Below are the code and all the weights of a small trained network. Each question names an input and a class and asks about switching units off, where a switched-off unit gives its printed mean instead of its output.

import numpy as np


def w(rows, s, z=0):
    codes = np.array(rows[::2]) - 128.0
    scale = np.full(codes.shape[1], s)
    scale[-1] = z or s
    return codes * scale


def norm(h):
    return h / np.sqrt((h * h).mean(-1, keepdims=True) + 1e-5)


def f(y):
    return y / 2 * (1 + np.tanh(0.7978845608 * (y + 0.044715 * y**3)))


def log_softmax(a):
    a = a - a.max(-1, keepdims=True)
    return a - np.log(np.exp(a).sum(-1, keepdims=True))


def net(x, mask):
    res = np.array(x, float).reshape(1, 4) / 4 @ E
    u = 0
    for l in range(2):
        y = f(norm(res) @ A[l][:, :-1].T + A[l][:, -1])
        res = res + np.where(mask[u : u + 10], y, B[l][:, -1]) @ B[l][:, :-1]
        u += 10
    return log_softmax(norm(res)[-1] @ U[:, :-1].T + U[:, -1])


A, B = {}, {}
E = w([
[148,124,110,139,6,125,140,118,136],'x0',
[132,133,106,197,117,145,151,98,55],'x1',
[79,110,134,205,140,127,145,188,204],'x2',
[126,128,128,128,128,126,126,128,129],'x3',
],0.015)
A[0] = w([
[135,141,122,51,117,130,113,132,101,173],'L0N0',
[117,130,119,191,129,129,128,138,153,57],'L0N1',
[119,127,128,177,122,132,139,133,172,14],'L0N2',
[129,128,122,176,159,127,132,128,123,20],'L0N3',
[108,135,125,194,134,130,133,147,212,46],'L0N4',
[117,127,127,240,131,136,135,133,61,1],'L0N5',
[122,111,120,105,103,122,129,113,118,95],'L0N6',
[116,129,129,171,244,132,128,141,148,126],'L0N7',
[129,130,130,106,244,135,131,122,96,222],'L0N8',
[131,128,122,211,129,138,137,116,2,70],'L0N9',
],0.025,0.005)
B[0] = w([
[104,111,160,158,142,118,168,69,131,228],'L0N0',
[157,90,155,175,107,115,129,100,153,177],'L0N1',
[86,179,145,159,84,157,120,148,138,172],'L0N2',
[41,193,136,150,156,197,74,91,126,154],'L0N3',
[144,128,98,106,122,146,63,222,107,216],'L0N4',
[107,65,140,184,149,138,225,25,183,211],'L0N5',
[107,102,111,83,130,153,136,99,97,159],'L0N6',
[175,107,98,58,199,54,134,15,107,234],'L0N7',
[97,154,155,212,78,184,129,252,154,247],'L0N8',
[160,204,101,90,118,130,60,226,65,248],'L0N9',
],0.028,0.019)
A[1] = w([
[107,112,137,94,76,116,113,167,180,53],'L1N0',
[166,159,103,63,185,77,97,84,94,13],'L1N1',
[106,132,112,123,194,131,191,1,141,97],'L1N2',
[95,105,157,228,118,142,242,85,191,80],'L1N3',
[113,129,145,167,97,161,144,95,115,58],'L1N4',
[115,123,171,83,175,89,127,136,148,136],'L1N5',
[111,86,161,68,132,113,184,58,120,1],'L1N6',
[175,148,100,114,140,138,104,138,140,52],'L1N7',
[181,138,91,137,104,118,118,90,94,61],'L1N8',
[146,161,124,44,137,109,176,76,65,138],'L1N9',
],0.031,0.0045)
B[1] = w([
[226,59,105,124,144,70,82,114,94,150],'L1N0',
[9,99,75,88,130,170,137,107,166,174],'L1N1',
[253,218,119,146,213,69,76,107,131,238],'L1N2',
[72,15,208,149,95,211,137,76,129,253],'L1N3',
[105,85,164,62,145,122,140,170,141,175],'L1N4',
[84,105,117,68,90,147,109,108,136,147],'L1N5',
[128,194,182,47,96,66,234,238,154,198],'L1N6',
[106,137,146,101,112,68,171,152,181,159],'L1N7',
[74,79,114,139,92,144,125,80,124,151],'L1N8',
[194,139,91,180,73,102,195,66,100,189],'L1N9',
],0.031,0.029)
U = w([
[83,35,218,160,101,191,139,99,142,254],'0',
[212,182,194,90,118,52,218,118,141,49],'1',
[25,108,57,47,146,109,79,136,191,126],'2',
[213,71,96,129,85,67,42,204,117,29],'3',
[90,238,119,190,124,166,111,253,80,118],'4',
[91,153,36,138,22,117,199,82,80,107],'5',
[171,182,135,183,242,132,65,34,149,70],'6',
],0.015,0.0029)

Each question gives the input, the list of numbers given to net, and the class t.
The units are the neurons (one row each of A and B). Each row of codes is followed by its name. A weight is (code - 128) times the scale printed after its matrix; where a second scale follows, it is the last column's (A, B and U).
mask holds one flag per neuron, layer by layer. A switched-off neuron (its flag False) gives its mean, the last column of its row in B, instead of its output. The means were averaged over made-up inputs and are rounded, as every weight is.
A unit's drop is (log p(t) with every unit on - log p(t) with that unit switched off) / (log p(t) with every unit on - log p(t) with every unit switched off).
The circuit of an input: a set's keep is (log p(t) with only the set's units on - log p(t) with every unit switched off) / (log p(t) with every unit on - log p(t) with every unit switched off). Starting from the 12 units with the biggest drops (on a tie, the unit counted first), units are removed one at a time, each time the one whose removal leaves the highest keep (on an exact tie, the one counted first), for as long as the keep stays at least 0.8.
circuit, biggest first: the units of the circuit, biggest drop first
k most important neurons: the k neurons with the biggest drops, biggest first
top k neurons in layer l: the k neurons of layer l with the biggest drops, biggest first
input [-6,0,-8,-7], class 0: 4 most important neurons => (L0N0; L0N8; L0N4; L0N9)
input [-4,0,-6,1], class 0: 3 most important neurons => (L0N0; L0N4; L0N9)
input [0,8,7,-1], class 6: circuit, biggest first => (L0N5; L1N2)
input [-8,8,-3,-6], class 4: most important neuron => (L0N9)
input [-7,7,-2,-6], class 4: 2 most important neurons => (L0N9; L0N8)
input [-5,1,6,7], class 6: top 3 neurons in layer 0 => (L0N9; L0N7; L0N3)
input [6,4,-3,-2], class 5: 2 most important neurons => (L0N8; L0N9)
input [-3,7,8,-7], class 6: 3 most important neurons => (L0N7; L0N5; L1N2)
input [-4,2,-1,0], class 4: 2 most important neurons => (L0N8; L0N9)
input [-6,1,3,1], class 6: 2 most important neurons => (L0N9; L0N7)
input [5,-3,7,4], class 3: 2 most important neurons => (L0N4; L1N0)
input [0,8,4,-8], class 6: 4 most important neurons => (L0N8; L0N5; L1N2; L0N9)
input [-4,7,0,-7], class 4: 3 most important neurons => (L0N9; L0N8; L1N3)
input [-5,0,1,-1], class 2: top 3 neurons in layer 0 => (L0N5; L0N0; L0N7)
input [4,-3,7,4], class 3: circuit, biggest first => (L0N4)
input [-4,3,0,3], class 4: top 2 neurons in layer 1 => (L1N3; L1N2)
input [1,4,-4,5], class 5: top 2 neurons in layer 0 => (L0N9; L0N8)
input [-7,4,1,-4], class 6: top 4 neurons in layer 0 => (L0N7; L0N5; L0N4; L0N8)
input [-4,-6,-2,6], class 0: top 2 neurons in layer 0 => (L0N8; L0N9)
input [0,2,0,1], class 4: circuit, biggest first => (L0N9)
input [0,8,1,-4], class 6: top 2 neurons in layer 1 => (L1N6; L1N3)
